Here is a tiny trained network, its code and every weight. The questions are about switching its units off for an input and a class, where a switched-off unit gives its printed mean instead of its output.

import numpy as np


def w(rows, s, z=0):
    codes = np.array(rows[::2]) - 128.0
    scale = np.full(codes.shape[1], s)
    scale[-1] = z or s
    return codes * scale


def norm(h):
    return h / np.sqrt((h * h).mean(-1, keepdims=True) + 1e-5)


def f(y):
    return y / 2 * (1 + np.tanh(0.7978845608 * (y + 0.044715 * y**3)))


def log_softmax(a):
    a = a - a.max(-1, keepdims=True)
    return a - np.log(np.exp(a).sum(-1, keepdims=True))


def net(x, mask):
    res = np.array(x, float).reshape(1, 4) / 4 @ E
    u = 0
    for l in range(3):
        y = f(norm(res) @ A[l][:, :-1].T + A[l][:, -1])
        res = res + np.where(mask[u : u + 9], y, B[l][:, -1]) @ B[l][:, :-1]
        u += 9
    return log_softmax(norm(res)[-1] @ U[:, :-1].T + U[:, -1])


A, B = {}, {}
E = w([
[187,199,117,157,129],'x0',
[173,74,56,142,2],'x1',
[194,110,161,8,131],'x2',
[141,110,209,176,91],'x3',
],0.0033)
A[0] = w([
[41,34,128,74,130,30],'L0N0',
[244,215,108,160,156,77],'L0N1',
[111,142,3,78,185,103],'L0N2',
[28,33,138,89,124,4],'L0N3',
[65,148,101,250,144,59],'L0N4',
[220,228,97,159,125,117],'L0N5',
[160,74,249,181,103,65],'L0N6',
[234,103,186,39,144,91],'L0N7',
[109,169,192,115,203,67],'L0N8',
],0.0066,0.0037)
B[0] = w([
[96,82,240,172,120,150],'L0N0',
[58,44,244,127,119,213],'L0N1',
[209,227,253,143,48,226],'L0N2',
[99,53,243,142,108,142],'L0N3',
[35,148,65,12,91,212],'L0N4',
[80,33,200,138,108,237],'L0N5',
[204,253,189,97,103,176],'L0N6',
[1,151,23,82,78,253],'L0N7',
[190,100,66,136,188,184],'L0N8',
],0.0066,0.0027)
A[1] = w([
[89,163,107,247,137,23],'L1N0',
[183,218,163,141,92,4],'L1N1',
[234,60,62,173,112,51],'L1N2',
[159,131,120,148,254,43],'L1N3',
[167,118,145,101,141,64],'L1N4',
[95,166,124,228,114,93],'L1N5',
[171,130,62,145,97,85],'L1N6',
[124,140,138,176,116,73],'L1N7',
[185,120,180,214,156,63],'L1N8',
],0.007,0.0034)
B[1] = w([
[66,109,140,31,80,2],'L1N0',
[182,159,144,118,94,175],'L1N1',
[165,85,78,120,152,129],'L1N2',
[144,141,94,189,168,176],'L1N3',
[101,130,129,113,113,10],'L1N4',
[142,116,168,2,125,113],'L1N5',
[129,105,146,127,160,141],'L1N6',
[141,108,148,65,129,42],'L1N7',
[64,121,98,59,106,116],'L1N8',
],0.0075,0.00077)
A[2] = w([
[37,172,58,120,108,83],'L2N0',
[159,41,45,213,148,125],'L2N1',
[209,28,87,119,25,178],'L2N2',
[102,34,226,125,140,32],'L2N3',
[225,94,170,255,146,108],'L2N4',
[88,97,101,192,129,107],'L2N5',
[197,221,179,122,83,2],'L2N6',
[172,120,145,83,155,30],'L2N7',
[151,190,74,126,140,171],'L2N8',
],0.0067,0.0029)
B[2] = w([
[193,76,87,62,68,190],'L2N0',
[242,124,140,120,171,157],'L2N1',
[79,201,133,158,253,253],'L2N2',
[155,50,151,218,143,187],'L2N3',
[96,97,27,87,73,154],'L2N4',
[196,141,146,102,129,136],'L2N5',
[223,162,161,138,105,166],'L2N6',
[45,162,136,74,123,98],'L2N7',
[131,86,151,186,83,162],'L2N8',
],0.0061,0.004)
U = w([
[52,132,48,48,74,163],'0',
[157,154,73,198,246,154],'1',
[82,52,224,182,131,138],'2',
[188,234,196,118,79,132],'3',
[193,89,112,147,81,170],'4',
[175,98,114,142,108,2],'5',
],0.014,0.0096)

Each question gives the input, the list of numbers given to net, and the class t.
The units are the neurons (one row each of A and B). Each row of codes is followed by its name. A weight is (code - 128) times the scale printed after its matrix; where a second scale follows, it is the last column's (A, B and U).
mask holds one flag per neuron, layer by layer. A switched-off neuron (its flag False) gives its mean, the last column of its row in B, instead of its output. The means were averaged over made-up inputs and are rounded, as every weight is.
A unit's drop is (log p(t) with every unit on - log p(t) with that unit switched off) / (log p(t) with every unit on - log p(t) with every unit switched off).
The circuit of an input: a set's keep is (log p(t) with only the set's units on - log p(t) with every unit switched off) / (log p(t) with every unit on - log p(t) with every unit switched off). Starting from the 12 units with the biggest drops (on a tie, the unit counted first), units are removed one at a time, each time the one whose removal leaves the highest keep (on an exact tie, the one counted first), for as long as the keep stays at least 0.8.
circuit, biggest first: the units of the circuit, biggest drop first
most important unit: the unit with the biggest drop
k most important neurons: the k neurons with the biggest drops, biggest first
top k neurons in layer l: the k neurons of layer l with the biggest drops, biggest first
drop of u: that unit's drop, to one decimal
input [-5,-1,-1,8], class 3: most important unit => L0N6
input [8,6,-1,-4], class 2: circuit, biggest first => (L0N1 L0N5)
input [-3,7,-7,0], class 0: 2 most important neurons => (L0N4 L0N8)
input [4,4,-6,-6], class 0: 3 most important neurons => (L0N6 L0N4 L0N5)
input [-8,7,5,-1], class 2: 3 most important neurons => (L0N0 L0N3 L0N8)
input [-3,0,-7,7], class 0: 2 most important neurons => (L0N2 L0N4)
input [6,2,-4,5], class 2: 2 most important neurons => (L0N5 L0N7)
input [-8,2,-6,-5], class 2: 3 most important neurons => (L0N3 L0N0 L0N7)
input [-1,0,5,7], class 3: 3 most important neurons => (L0N6 L0N4 L2N6)
input [-6,6,-3,-7], class 3: 4 most important neurons => (L0N2 L0N5 L0N8 L0N1)
input [4,-6,0,5], class 1: 2 most important neurons => (L0N2 L0N8)
input [0,8,8,3], class 0: 3 most important neurons => (L0N7 L0N8 L2N3)
input [4,-6,-5,-8], class 3: 2 most important neurons => (L0N2 L0N7)
input [6,7,2,-5], class 1: 2 most important neurons => (L2N2 L0N6)
input [1,6,1,4], class 1: circuit, biggest first => (L2N2)
input [-7,-7,4,6], class 1: top 2 neurons in layer 0 => (L0N8 L0N2)
input [-5,7,-1,-7], class 1: 3 most important neurons => (L2N2 L0N6 L1N2)
input [1,5,-5,0], class 0: 2 most important neurons => (L0N4 L0N8)
input [8,-4,4,-8], class 2: top 3 neurons in layer 0 => (L0N1 L0N5 L0N6)
input [1,-4,-6,7], class 3: most important neuron => (L0N6)
input [1,-8,4,6], class 1: top 2 neurons in layer 0 => (L0N8 L0N2)
input [-6,-6,-2,0], class 1: top 2 neurons in layer 0 => (L0N8 L0N1)
input [3,5,1,6], class 3: top 2 neurons in layer 0 => (L0N6 L0N8)
input [8,-4,3,-6], class 2: top 2 neurons in layer 0 => (L0N1 L0N5)
input [2,-2,4,-4], class 0: top 3 neurons in layer 0 => (L0N7 L0N6 L0N1)
input [-1,6,-4,-5], class 1: top 2 neurons in layer 0 => (L0N7 L0N6)
input [8,0,-4,-8], class 2: circuit, biggest first => (L0N5)
input [4,-6,-6,-6], class 0: top 2 neurons in layer 2 => (L2N2 L2N0)
input [8,5,-3,-2], class 2: drop of L2N1 => 0.0
